Below is a small trained network, with its code and all its weights. Each question gives an input and a class and asks what happens when units are switched off, that is, made to give their printed mean instead of their output.

import numpy as np


def w(rows, s, z=0):
    codes = np.array(rows[::2]) - 128.0
    scale = np.full(codes.shape[1], s)
    scale[-1] = z or s
    return codes * scale


def f(y):
    return np.maximum(y, 0)


def log_softmax(a):
    a = a - a.max(-1, keepdims=True)
    return a - np.log(np.exp(a).sum(-1, keepdims=True))


def net(x, mask):
    res = np.array(x, float).reshape(1, 4) / 4 @ E
    y = f(res @ A[0][:, :-1].T + A[0][:, -1])
    res = res + np.where(mask, y, B[0][:, -1]) @ B[0][:, :-1]
    return log_softmax(res[-1] @ U[:, :-1].T + U[:, -1])


A, B = {}, {}
E = w([
[235,136,100,138,145,74,124,127],'x0',
[108,254,105,88,135,100,129,128],'x1',
[86,99,95,157,141,86,204,61],'x2',
[128,135,127,135,136,146,124,120],'x3',
],0.019)
A[0] = w([
[155,36,138,210,49,159,118,128,254],'neuron 1',
[190,116,7,168,156,72,146,62,47],'neuron 2',
[30,201,61,82,115,123,166,86,146],'neuron 3',
[181,122,133,128,102,120,63,137,126],'neuron 4',
[89,145,231,63,72,246,61,227,191],'neuron 5',
[51,119,160,96,74,156,70,158,187],'neuron 6',
[125,223,121,126,103,95,102,155,151],'neuron 7',
[155,127,121,171,138,76,182,77,88],'neuron 8',
[192,62,153,207,137,152,82,175,184],'neuron 9',
[230,121,108,80,161,142,46,131,143],'neuron 10',
[138,232,130,92,135,88,135,144,153],'neuron 11',
[47,107,135,112,93,144,192,115,124],'neuron 12',
[206,80,171,145,139,136,113,103,154],'neuron 13',
[113,85,154,248,100,109,139,89,165],'neuron 14',
[199,102,124,121,106,136,91,136,168],'neuron 15',
],0.011,0.009)
B[0] = w([
[55,90,131,76,120,125,180,160,228],'neuron 1',
[243,104,184,104,164,130,152,118,188],'neuron 2',
[71,166,168,94,110,66,83,7,229],'neuron 3',
[77,200,158,168,47,93,119,119,171],'neuron 4',
[203,87,171,112,178,105,182,110,253],'neuron 5',
[195,38,140,102,169,159,142,105,200],'neuron 6',
[173,145,57,199,159,128,44,111,208],'neuron 7',
[162,48,131,49,141,117,135,118,171],'neuron 8',
[86,141,206,111,95,80,146,138,207],'neuron 9',
[95,188,168,177,97,151,119,147,200],'neuron 10',
[188,138,90,173,145,135,60,115,222],'neuron 11',
[49,111,84,137,100,123,109,103,190],'neuron 12',
[114,150,202,98,96,147,135,119,180],'neuron 13',
[79,65,106,104,136,176,155,154,188],'neuron 14',
[125,180,182,126,67,67,141,135,178],'neuron 15',
],0.012,0.024)
U = w([
[198,89,157,89,129,147,205,172,157],'0',
[76,215,164,128,77,83,142,76,189],'1',
[252,123,94,125,172,121,135,85,185],'2',
[197,228,81,211,96,130,108,190,4],'3',
[62,86,44,120,105,177,155,136,52],'4',
],0.012,0.0038)

Each question gives the input, the list of numbers given to net, and the class t.
The units are the neurons (one row each of A and B). Each row of codes is followed by its name. A weight is (code - 128) times the scale printed after its matrix; where a second scale follows, it is the last column's (A, B and U).
mask holds one flag per neuron, in row order. A switched-off neuron (its flag False) gives its mean, the last column of its row in B, instead of its output. The means were averaged over made-up inputs and are rounded, as every weight is.
A unit's drop is (log p(t) with every unit on - log p(t) with that unit switched off) / (log p(t) with every unit on - log p(t) with every unit switched off).
most important unit: the unit with the biggest drop
k most important neurons: the k neurons with the biggest drops, biggest first
drop when u is switched off: that unit's drop, to one decimal
input [-4,1,-8,-6], class 2: most important unit -> neuron 1
input [0,-7,1,7], class 4: 4 most important neurons -> (neuron 5; neuron 2; neuron 14; neuron 3)
input [-6,-3,0,-2], class 0: 2 most important neurons -> (neuron 5; neuron 6)
input [3,-5,0,-3], class 1: 2 most important neurons -> (neuron 5; neuron 6)
input [1,-6,-2,3], class 1: 2 most important neurons -> (neuron 9; neuron 2)
input [7,-8,2,-5], class 0: 2 most important neurons -> (neuron 2; neuron 3)
input [2,-8,-7,8], class 1: 2 most important neurons -> (neuron 4; neuron 9)
input [7,1,0,-3], class 3: 2 most important neurons -> (neuron 3; neuron 5)
input [5,5,0,-2], class 3: 2 most important neurons -> (neuron 5; neuron 6)
input [4,4,0,-3], class 3: 2 most important neurons -> (neuron 5; neuron 6)
input [8,-2,0,3], class 1: drop when neuron 10 is switched off -> 0.2
input [2,-5,2,5], class 0: drop when neuron 3 is switched off -> 0.4
input [-1,-2,-3,-2], class 0: drop when neuron 3 is switched off -> 0.9
input [-7,-6,2,4], class 4: most important unit -> neuron 12
